Below are the code and all the weights of a small trained network. Each question names an input and a class and asks about switching units off, where a switched-off unit gives its printed mean instead of its output.

import numpy as np


def w(rows, s, z=0):
    codes = np.array(rows[::2]) - 128.0
    scale = np.full(codes.shape[1], s)
    scale[-1] = z or s
    return codes * scale


def norm(h):
    return h / np.sqrt((h * h).mean(-1, keepdims=True) + 1e-5)


def f(y):
    return y / 2 * (1 + np.tanh(0.7978845608 * (y + 0.044715 * y**3)))


def log_softmax(a):
    a = a - a.max(-1, keepdims=True)
    return a - np.log(np.exp(a).sum(-1, keepdims=True))


def net(x, mask):
    res = np.array(x, float).reshape(1, 6) / 4 @ E
    u = 0
    for l in range(2):
        y = f(norm(res) @ A[l][:, :-1].T + A[l][:, -1])
        res = res + np.where(mask[u : u + 12], y, B[l][:, -1]) @ B[l][:, :-1]
        u += 12
    return log_softmax(norm(res)[-1] @ U[:, :-1].T + U[:, -1])


A, B = {}, {}
E = w([
[83,177,117,52,94,200,98,111,114,80,192],'x0',
[147,118,79,148,109,160,39,99,89,64,3],'x1',
[68,153,89,207,138,114,114,97,116,110,174],'x2',
[120,158,226,146,184,157,129,106,91,123,126],'x3',
[98,98,87,66,151,139,159,22,37,243,97],'x4',
[142,203,86,93,147,105,179,127,129,105,89],'x5',
],0.0048)
A[0] = w([
[81,168,243,188,151,152,122,128,65,140,109,97],'0.n0',
[96,116,135,30,101,167,121,166,117,124,118,139],'0.n1',
[95,194,103,85,156,96,198,98,129,71,80,7],'0.n2',
[105,38,172,139,66,152,57,94,133,154,163,203],'0.n3',
[158,248,98,108,154,108,151,172,127,161,90,99],'0.n4',
[211,111,135,121,136,170,66,78,128,99,64,93],'0.n5',
[35,151,109,164,176,94,142,85,177,124,209,57],'0.n6',
[100,220,208,145,192,159,100,157,91,139,75,96],'0.n7',
[123,133,114,229,123,74,141,118,101,140,130,77],'0.n8',
[70,165,78,180,133,148,80,123,109,97,74,105],'0.n9',
[148,111,21,129,2,64,98,158,138,166,161,110],'0.n10',
[168,134,188,71,120,123,160,131,214,203,122,49],'0.n11',
],0.0061,0.0018)
B[0] = w([
[190,65,15,110,163,165,134,136,185,136,196,249],'0.n0',
[153,198,191,185,113,199,185,104,130,135,59,183],'0.n1',
[157,144,70,96,175,50,27,190,255,170,144,172],'0.n2',
[161,214,74,50,160,60,87,169,219,187,100,253],'0.n3',
[148,68,135,114,122,118,40,167,105,182,190,187],'0.n4',
[127,115,191,115,48,51,128,90,120,106,136,251],'0.n5',
[152,167,137,163,30,61,104,88,50,119,143,226],'0.n6',
[163,46,32,127,104,157,147,124,168,106,163,227],'0.n7',
[149,188,153,166,109,184,118,159,46,183,142,194],'0.n8',
[105,98,150,141,19,83,103,83,121,190,201,239],'0.n9',
[180,56,118,135,221,209,144,90,144,105,211,248],'0.n10',
[126,95,165,113,22,150,100,129,17,121,121,208],'0.n11',
],0.0058,0.0029)
A[1] = w([
[246,121,195,41,134,150,131,146,141,138,94,87],'1.n0',
[62,226,105,69,87,187,123,100,164,97,174,54],'1.n1',
[150,149,144,120,86,107,82,167,163,210,155,73],'1.n2',
[133,145,112,108,166,100,138,94,128,220,109,112],'1.n3',
[124,173,143,172,144,81,142,208,165,54,118,118],'1.n4',
[87,205,126,120,121,213,160,87,192,100,108,100],'1.n5',
[158,67,111,218,147,95,178,175,118,180,75,24],'1.n6',
[159,107,78,116,151,213,82,50,139,116,225,194],'1.n7',
[162,80,67,138,120,129,108,71,144,67,54,180],'1.n8',
[117,137,178,79,153,88,255,168,122,151,237,71],'1.n9',
[119,117,144,163,141,129,45,218,156,120,169,141],'1.n10',
[113,80,172,147,93,159,134,179,126,33,144,248],'1.n11',
],0.0066,0.0019)
B[1] = w([
[117,151,107,212,159,81,133,143,119,176,180,206],'1.n0',
[78,107,143,180,162,91,107,182,87,120,81,173],'1.n1',
[109,163,99,134,111,99,76,133,118,128,92,188],'1.n2',
[86,155,118,89,162,154,145,106,188,102,107,182],'1.n3',
[93,123,129,87,166,150,149,48,143,157,81,158],'1.n4',
[149,118,156,148,143,101,115,162,94,60,85,135],'1.n5',
[78,163,189,136,137,141,129,222,82,2,78,167],'1.n6',
[170,124,143,144,144,128,189,177,119,118,107,254],'1.n7',
[121,117,171,112,108,168,135,140,156,96,216,194],'1.n8',
[150,75,143,114,75,159,59,93,178,54,115,198],'1.n9',
[122,139,89,57,162,131,137,102,118,157,115,192],'1.n10',
[101,128,115,114,126,138,192,65,76,199,100,181],'1.n11',
],0.0082,0.0065)
U = w([
[197,59,96,123,168,184,179,157,147,91,174,124],'0',
[125,98,162,102,9,127,70,65,119,88,142,113],'1',
[82,157,160,157,148,120,127,197,73,74,56,118],'2',
[75,139,103,72,164,145,197,39,141,158,74,109],'3',
[134,153,75,84,177,87,41,171,189,165,131,109],'4',
[150,162,122,177,88,93,159,124,79,188,154,239],'5',
[128,165,123,141,125,163,109,137,146,132,144,1],'6',
],0.014,0.0068)

Each question gives the input, the list of numbers given to net, and the class t.
The units are the neurons (one row each of A and B). Each row of codes is followed by its name. A weight is (code - 128) times the scale printed after its matrix; where a second scale follows, it is the last column's (A, B and U).
mask holds one flag per neuron, layer by layer. A switched-off neuron (its flag False) gives its mean, the last column of its row in B, instead of its output. The means were averaged over made-up inputs and are rounded, as every weight is.
A unit's drop is (log p(t) with every unit on - log p(t) with that unit switched off) / (log p(t) with every unit on - log p(t) with every unit switched off).
The circuit of an input: a set's keep is (log p(t) with only the set's units on - log p(t) with every unit switched off) / (log p(t) with every unit on - log p(t) with every unit switched off). Starting from the 12 units with the biggest drops (on a tie, the unit counted first), units are removed one at a time, each time the one whose removal leaves the highest keep (on an exact tie, the one counted first), for as long as the keep stays at least 0.8.
units of the circuit, in order: the units of the circuit, biggest drop first
k most important neurons: the k neurons with the biggest drops, biggest first
k most important neurons of layer l: the k neurons of layer l with the biggest drops, biggest first
input [4,-3,-8,7,-4,-4], class 5: units of the circuit, in order => (1.n0)
input [5,-3,3,6,-7,0], class 3: units of the circuit, in order => (1.n11; 1.n4)
input [8,6,-6,5,3,-2], class 2: units of the circuit, in order => (1.n5; 1.n1; 0.n1)
input [8,-3,-3,7,3,6], class 2: 3 most important neurons => (1.n1; 0.n1; 0.n10)
input [6,-7,0,-4,3,8], class 4: 2 most important neurons => (0.n2; 0.n4)
input [-5,-5,-7,-1,-3,8], class 4: units of the circuit, in order => (0.n4; 1.n2)
input [-2,7,2,4,6,-1], class 1: 3 most important neurons of layer 0 => (0.n5; 0.n10; 0.n9)
input [2,-1,-3,-8,6,-8], class 0: 3 most important neurons => (0.n10; 1.n7; 0.n2)
input [-6,-7,2,-1,-6,-1], class 1: units of the circuit, in order => (1.n9; 1.n7)
input [-7,3,3,-6,-5,4], class 2: 3 most important neurons => (1.n6; 0.n0; 0.n8)
input [-3,-6,-5,7,7,5], class 0: 2 most important neurons => (0.n3; 1.n9)
input [-4,3,5,0,-3,5], class 4: 3 most important neurons => (0.n2; 1.n10; 0.n11)
input [-5,8,7,0,-5,-1], class 1: 3 most important neurons => (1.n0; 0.n9; 1.n7)
input [-2,-7,-4,-8,2,7], class 0: 2 most important neurons of layer 0 => (0.n10; 0.n3)
input [8,-2,2,6,-5,2], class 2: units of the circuit, in order => (1.n1)
input [-1,-1,6,-1,-6,-2], class 3: 3 most important neurons of layer 1 => (1.n4; 1.n10; 1.n0)
input [4,4,2,-4,3,3], class 0: units of the circuit, in order => (0.n10; 1.n7)
input [3,-1,5,2,-6,-3], class 3: 2 most important neurons => (1.n4; 1.n10)
input [-3,1,7,7,-5,8], class 4: 2 most important neurons of layer 0 => (0.n2; 0.n10)
input [1,-8,-2,1,-7,5], class 1: units of the circuit, in order => (1.n9)
input [-8,-2,-8,-6,-6,0], class 2: 2 most important neurons => (1.n6; 0.n0)
input [-7,3,-8,3,-7,-1], class 5: 2 most important neurons of layer 1 => (1.n11; 1.n0)
input [6,-2,-5,-4,6,3], class 2: units of the circuit, in order => (0.n1; 1.n5; 1.n1; 1.n11)
input [7,-5,-7,3,-8,0], class 3: 3 most important neurons => (1.n11; 1.n4; 1.n6)
input [-4,-7,-2,-4,-2,-7], class 1: 2 most important neurons => (1.n9; 0.n11)
input [-2,4,6,-2,-6,8], class 4: 3 most important neurons => (0.n2; 0.n9; 0.n4)
input [-6,2,-4,-4,1,3], class 2: units of the circuit, in order => (1.n6)
input [-3,-5,-8,7,-3,-6], class 5: 3 most important neurons => (0.n11; 1.n0; 0.n10)
